Each row has two labels, one from each of two sets.
[ -0.4   0.3   4.9   3.0  14.5   1.0  -5.3  13.9   4.0  -7.3  -4.6   6.5
  -5.8  -2.7  -1.6  15.4 -11.2   5.2   8.3 -19.6   7.3  -5.3   7.3   0.1
 -40.4  -6.4  -3.0  10.2  10.5   0.2  -8.8   4.3   5.5   4.6   3.0   0.4
   3.5 -10.8  -8.9   0.2   3.7  15.7   1.3   8.6  -7.3 -21.2  -6.1  10.9
  -4.9   3.2   1.5  -4.3 -11.6  13.3  10.8 -17.3 -12.9   6.9  19.3] | (37) + q350
[  3.8   6.7   4.9   6.0   5.4  16.6  -8.2   0.6   5.5   8.1  -7.8  10.8
  -6.7  -4.5   0.8   3.0   7.2  13.8  14.6  -9.6   2.6  -6.5  -0.7   5.5
 -23.6   6.8  -2.5  18.7  11.9  -9.5  -6.7   5.4  -1.7   2.9   0.8   4.0
   6.7   6.4   1.4  16.2   3.1  11.8 -15.2   2.6  -8.4 -22.6   2.7   9.3
  -2.5   1.5  -3.1   6.9 -13.0 -18.7   9.4 -10.1  -9.4   5.4  20.0] | (37) + q350
[-14.8   4.5  -1.9  -4.2  -1.4   0.2  -6.8   3.3   0.7  -0.9 -12.7  15.6
  -6.2   7.4   2.8   8.8  -4.7   6.3  20.4 -34.0 -16.6  -2.3  -0.6   7.5
 -44.5   5.0   1.0   4.0  10.6  -1.1  -2.6   0.8  -2.2  12.0 -12.7   6.1
   1.4  -3.5  -8.8 -18.0  -1.0  -2.8  -5.9   7.4 -13.8 -39.8  10.2  -9.3
  -8.2  23.2   1.1  13.1  -6.9   1.3   2.0   5.6  -3.8 -30.4  18.4] | (37) + Q575
[ -0.6  -3.4   8.6  -2.3   1.0   4.2   2.9  16.6   2.7 -16.9  -7.9  13.1
 -12.9   0.8   3.5 -17.0 -30.5  10.4  11.2 -35.0  -2.5   0.5  -6.0   0.3
 -21.5  -1.8  -1.4   8.4   1.1   7.8  -8.0  -1.9   3.9   9.2   0.5  -4.6
   4.6 -19.2 -11.7  -1.0   3.4  29.0   3.8   9.1  -4.5 -34.8  10.6  -4.1
 -12.8  -2.5   7.3  16.2 -32.3  52.5  11.1   6.2   3.4   6.3  25.2] | (37) + q350
[ 11.5   5.5  -1.9  -2.0  -5.2   1.4 -12.7  -9.6   4.7   7.7  -2.3   6.1
  -1.2  -5.5  -5.3  12.6  16.9   7.5  12.7   1.1   8.4 -15.7   6.7   2.9
 -21.1  17.3  -2.7 -18.3   4.3   2.7  -8.6  -0.7  -5.5  16.5   5.3   1.1
  -0.4  17.2   4.4  -5.1   2.5 -13.0 -18.6   2.1  -5.2  -5.8  -8.0   3.6
   1.5  -4.4  -3.8   7.0   3.6 -19.6   7.0 -20.0  -5.7  12.3  -1.1] | (37) + q350
[ -6.5  -3.0  -1.7  -0.5   1.9   4.1  -2.8  15.4  -0.7 -15.7   2.4   6.4
 -10.8   3.9   2.0 -12.2 -13.8   7.6  16.7 -34.5  -6.8  10.3  -6.0   2.7
 -13.5   6.5  -2.5   6.5  -2.4  -7.9  -1.5  -6.3   2.1   5.2  -4.7   0.6
  -6.8   2.0  -4.2  -7.1   2.4  22.3  -5.3   4.3  -5.0 -27.7  -4.1 -20.4
  -1.9   3.8  12.6  13.5 -26.5  43.7  -0.2  -3.2  -3.4   1.8  25.9] | (37) + Q575
[-22.3   6.3  -4.7   1.5  -1.3   2.3  -3.4   0.4  -2.5  10.9 -13.9  18.4
 -11.6   0.2   1.9 -12.3  -1.9   6.7  31.8 -28.0  -8.1  -3.2   0.3   7.0
 -37.0  10.9  -3.5  11.5   0.1  -1.2  -7.1   4.0  -4.9  13.2  -6.2  -3.2
  -0.1 -10.2  -3.2   3.7  -5.0  15.1 -11.3   3.1  -4.1 -49.6   5.9  -4.6
  -8.1   3.2   1.3  27.8 -18.3  26.1   5.4   3.0  -1.3   0.4  31.3] | (37) + q871
[-48.9  -7.0   5.2  -9.9   1.8  -3.3   0.1  20.8  -0.8 -18.4  -8.2   7.0
 -23.0  10.9   1.9 -26.0 -12.9   2.8  15.1 -47.7  -9.4  23.0  -8.7  -4.5
 -23.3   3.5  -1.0   5.1  -1.7   5.4   5.9   6.6   9.7  -1.4  -8.2  -5.7
  -8.9 -32.4 -13.7   1.1  -2.6  37.3  21.8   2.8  -5.3 -16.8  18.4 -17.2
 -14.8  22.7   8.9  33.4 -25.5  63.5   5.6  20.2   2.0  -9.2  36.8] | (37) + q871
[ -6.0   4.5  -2.0  -4.6   3.8  -2.7  -5.3   6.6  -2.1   4.9  -8.5  11.4
 -14.3  -0.7   2.1   0.1 -19.5   4.1  24.6 -13.8 -11.2   4.1   1.7  10.9
 -19.4   7.9  -0.8   7.7   0.9  -4.5  -5.0  -1.3   0.5   5.2  -4.8   6.1
  -5.4  -5.7   2.1   1.6  -5.4  20.5  -5.8   2.2  -6.1 -19.0   0.6 -13.8
  -9.1  10.8  -7.5  17.1 -12.4   3.6   1.0   3.7  -2.2   4.2  16.5] | (37) + q871
[  1.5   1.5   3.3  -4.2   9.7   7.9  -6.9  13.4   3.4  -2.7  -7.8  12.9
 -10.3   4.5  -1.0  11.7  -3.7   7.5   5.6 -23.1   4.1  -7.7  -6.7  -1.0
 -25.0  14.5   8.5   6.8   1.0   9.6  -1.9   0.2  -2.0  12.4  -4.7   7.0
   0.3   3.2  -4.3  -7.2  -4.9   5.3 -11.0   5.3  -7.6 -25.8 -11.8   0.3
  -5.5  -2.3   0.7   0.8 -15.4  26.6  -2.5 -11.4 -10.9  11.8  17.8] | (37) + q350
[-19.1   0.6  -0.1  -3.3  -0.7   2.5  -3.3  11.9  -4.2  -2.3  -9.8   6.9
 -12.6  -5.2   7.7  -3.8 -13.5   7.1  25.1 -21.4  -1.0   8.3   6.4   5.6
 -29.1   3.5 -17.2  15.1   0.0 -19.3  -1.6   3.3   0.8   8.4  -1.8  -2.8
  -7.6 -10.5  -2.4   2.2   8.1  26.1  -3.4   2.1 -10.4 -35.1  -1.2  -0.5
  -5.4  20.4  -1.7  16.1 -22.8  42.9  -0.2  -1.5  -4.9   2.8  26.3] | (37) + q871
[-27.8   2.7  -1.3   3.7  -0.9 -15.9  -2.3   1.8   3.7   5.2 -10.0   9.3
  -7.2   2.0   2.5 -16.7 -16.5   2.6  23.2 -17.4  -2.5   3.4   3.0   6.0
 -23.4   4.2  -2.3   7.5  -4.1  -0.7  -1.3   0.2  -5.0   7.1  -7.3  -0.3
  -4.0 -10.7  -2.2   2.8   0.9  21.2  -6.2   2.2  -3.6 -23.9  63.5 -12.8
  -9.1  21.6   1.7  17.7 -20.0  37.6   5.6   5.6  -4.9  -4.2  18.5] | (37) + q871
[-12.1  10.3   3.1  -1.2  -1.5  -5.4  -8.4   9.3  -0.8   7.1  -7.0   9.8
  -9.6   0.8   1.4  -7.7   6.7  11.6  24.8 -22.2  -0.1  -6.8   5.7   3.3
 -14.9   8.7  -2.3  11.2   5.2  -0.7  -3.0  -8.3  -9.2  13.4   0.0   9.0
  -0.2   6.5  -6.2   3.7  -8.2   4.8 -14.9  10.4  -7.0 -31.0  -1.6 -11.6
  -2.5  16.4   3.0  19.5 -16.1  23.6   3.2  -6.5  -6.7   8.8  22.2] | (37) + Q575
[  4.9   3.2  -8.2  -1.1  -2.1   4.1  -2.4  10.7  -1.1  -1.4  -8.9  23.3
  -4.4  -3.6 -14.3  -4.3 -13.0  15.2  14.4 -24.7  -0.4   0.4  -1.4   3.4
 -20.0   4.3  -3.9   9.0   1.7   4.3  -6.8  -5.3  -4.8  13.4  -6.2   3.4
   3.9   2.9 -15.8  -5.9   5.2  18.3  -9.0  -6.6 -10.1 -35.2  13.7  -8.0
  -9.4   5.1  -0.6  18.5 -28.9  27.2   2.5 -14.4  -6.1   5.6  35.4] | (37) + Q575
[ -2.3   0.5  10.2  -3.9  -2.5   2.7 -10.9  -5.5  -5.0  15.3 -11.4  11.2
  -9.3   2.2  -2.4  -7.9   0.7  11.9  29.5 -25.3  -2.0  10.8  -2.3   2.4
 -20.4  16.6  -2.8   5.9  -5.2   0.2   1.9   2.5  -3.8  12.4  -7.7   5.9
  -4.1  -3.7  11.9   0.5   3.0   2.2  -8.5   5.8  -0.8 -25.7  -2.8 -22.5
  -6.3   8.9   0.2  29.7 -13.0  30.9   8.2  -2.3  -0.8   2.7  13.3] | (30) + q871
[-20.1   4.9  -0.3  -1.1   2.3  -1.1  -0.4   3.2  -5.5  11.4  -8.9  13.0
  -8.4   6.4   1.3 -10.5  -4.5  10.8  41.5 -21.1 -10.1  -8.5  -0.3   3.0
 -20.0   6.8  -3.8   3.3  -9.2   3.1   0.0   0.7  -9.0   4.8  -1.3   4.2
  -2.9   0.7  -0.4   1.7  14.9  25.3  -1.4   1.6  -4.3 -19.5  -7.1 -10.7
  -6.8  18.1  -5.7  21.6 -14.3  22.9   4.6  -3.9   0.5   5.4  21.5] | (37) + q871
[ -7.5  -0.5   3.8   1.7 -19.1   5.9  -2.9  12.7  -0.4  -3.8  -9.4   5.5
 -11.1  -1.4   1.6  -4.4 -29.8   6.8  18.5 -36.7  11.2   7.2  -3.0   7.1
 -26.4  -0.7   8.8  14.8  -1.2   1.9   4.6  -3.4  -0.7  10.2   4.5   2.0
  -3.1 -18.4 -17.1   1.8  -4.1  15.3   1.6   5.6  -9.0 -43.1   6.5 -15.7
 -14.2  12.1   3.6  25.6 -38.2  42.0  -3.3  -5.8 -10.0 -11.2  35.8] | (37) + Q575
[ -7.5  -2.8   9.4   0.0  -4.7   8.1 -11.2  14.6  -4.4  -6.4  -4.7  13.1
 -11.6   2.7  -3.1   6.7 -15.9   7.8  20.6 -23.0   2.9  -0.7  -9.3   1.6
 -20.2  18.0  -0.1   9.6   0.8  -4.1  -4.1  -1.9   1.3   3.2  -7.5   0.1
  -6.1  -2.0   4.4  -0.1   3.2   7.7 -24.0   2.5  -4.6 -28.0  -3.0  -0.3
  -3.5   7.1   0.3   9.2  -6.4  16.0   3.8  -9.0  -1.5   8.7  12.0] | (37) + q350
[-14.4   0.6  -0.9  -7.6   3.3   1.1   5.8  11.4  -0.2  -6.7  -6.0   7.5
  -3.5   4.4  -1.4  -5.8 -28.3   3.3   8.2 -33.3  -1.6  -3.7  19.7   5.8
 -13.2 -11.3  -2.8   6.3   4.3   9.8  -1.7  -1.8   1.6   8.6  -7.5  -1.3
  -3.4   8.0 -14.0  -5.0   0.0  17.8   7.5   2.9  -9.3 -33.9   7.5   6.5
 -11.5  16.0  -1.0   5.4 -26.9  21.9  -0.1  -0.9   2.9   0.6  32.6] | (37) + Q575
[  0.7  -0.2   9.3   3.2  -0.5 -17.4   0.5   9.2  -0.4  -0.4  -5.2   7.8
  -1.4  -4.3  -5.6  -9.6 -12.2   6.0  17.6 -22.9 -21.6  18.3   3.0   0.6
 -10.9   3.7   2.0  13.2   6.0  -7.4   5.4   4.7   0.2   8.8  -5.8   6.4
  -4.9 -12.8   7.2   6.2  -4.4  15.7   2.7  12.6  -0.5 -21.7  -4.6 -10.4
  -5.1   8.2   3.4  16.7 -22.9  24.5  -1.4   0.6   0.2   2.2   8.2] | (30) + Q575
[-25.9  20.7  -6.1  -3.9   6.2  -1.5  -7.4   9.8   3.4  -3.4  -6.1   4.3
 -11.4   4.1   2.6   0.3 -18.2  11.1  22.1 -18.8  -9.0   2.4   4.2   3.7
  -3.9   3.1  -8.5   2.6   6.2   4.9   1.4  -8.3  -2.6   6.5  -1.8   5.5
  -6.9   4.8  -4.8  -0.4   1.0  24.2  -3.7  -5.7 -10.3 -25.3  11.3 -11.4
  -7.5  20.1  -2.1  14.3 -23.7  43.7   1.0  11.7   5.9  -0.2  34.9] | (37) + q871
[ -0.4   2.4   5.5  -3.3   1.7   3.0  -9.8   9.2   2.5  -0.3  -6.1  12.3
  -2.2  23.9  -5.7  -2.4  12.1  19.7  13.4 -18.6   5.7  -4.6  -0.9   2.9
 -23.9   9.9  -0.6   0.8  11.0  -1.3   3.2   4.5  -9.1   7.8  -3.3   2.8
   3.8  13.1 -11.1  -8.1  -1.5  -1.0 -17.7   7.2  -4.2 -26.1  -5.7   4.4
  -5.3   0.1  -1.3  16.5 -15.4  10.8   6.2 -16.5  -5.3  11.9  32.7] | (37) + q350
[  7.0   7.4   8.5  -4.6   2.2   0.9  -9.1   7.7   6.1  -2.3 -10.2   9.7
  -1.9  13.2   1.7  -4.2  -8.6   6.7  25.1 -29.7  -5.8   0.6  -5.7   5.0
 -26.3   6.2  -3.4   1.4  -6.0   2.0  -1.1   0.3  -3.1   7.2  -7.3   0.3
  -2.4   1.5   1.5  -7.9  -5.9  11.5 -12.7   4.8 -10.9 -17.5   6.5 -18.4
  -8.1   5.3   2.0  22.4 -30.0  37.8  10.0   3.5  -1.4  -3.2  14.6] | (30) + Q575
[-18.1   3.7   9.7  -5.3  -1.7   2.8  -5.6  11.0  -3.1   3.2  -3.3  19.7
 -15.7  -1.4   1.6 -10.1 -12.0   9.9   3.8 -29.8   2.7   5.7  -4.6   5.2
 -23.9   9.7  -2.9  -4.0  -2.1   8.3   3.3   0.2  -7.1   2.7   1.7   9.3
  -6.3  -6.6  -6.0  -3.2   4.4  20.1  -9.2   1.1  -4.4 -35.4   0.6 -12.6
  -7.5   6.4   0.7  19.8 -27.4  32.0   3.5  -3.1   1.6   5.7  25.1] | (37) + Q575
[ -5.2   6.5  -6.6  -3.1   5.3  -8.0  -6.5   6.3  -0.1  -3.5  -4.0   0.5
 -12.2   1.3   1.7  -1.4 -15.5   7.7  12.6 -19.9   8.6  -7.7  -2.2   9.0
 -16.9   4.3  -1.4   8.4   3.5   0.5  -9.0  -4.4   5.1   6.4 -13.7  -3.5
  -7.9  -7.6 -23.6  -3.7   9.5  16.5  -9.9  14.2  -0.3 -30.9  -1.3   9.7
  -0.8   8.7  -5.7   3.1 -18.3  40.0   2.4   0.3  -1.5  14.4  17.9] | (37) + q350
[ 11.6   2.3   5.1  -0.9  -8.2   3.6  -9.8  -1.7  -0.9   9.6  -9.3   8.7
 -10.1  -2.8 -12.1   7.4  27.3   8.3  21.8 -20.5  18.1  -0.5   7.4   4.5
 -22.1  11.5  -0.4   7.3   4.3 -14.6  -4.2   0.8  -3.4   9.7  -3.3   3.9
   1.3   0.2   4.3  -1.7   1.1 -10.2 -13.3   7.8  -4.8 -23.8  -7.8  -1.5
   1.6  12.7  -2.8  18.4 -17.8  17.3   4.3 -18.2  -5.9   2.6  15.3] | (37) + Q575
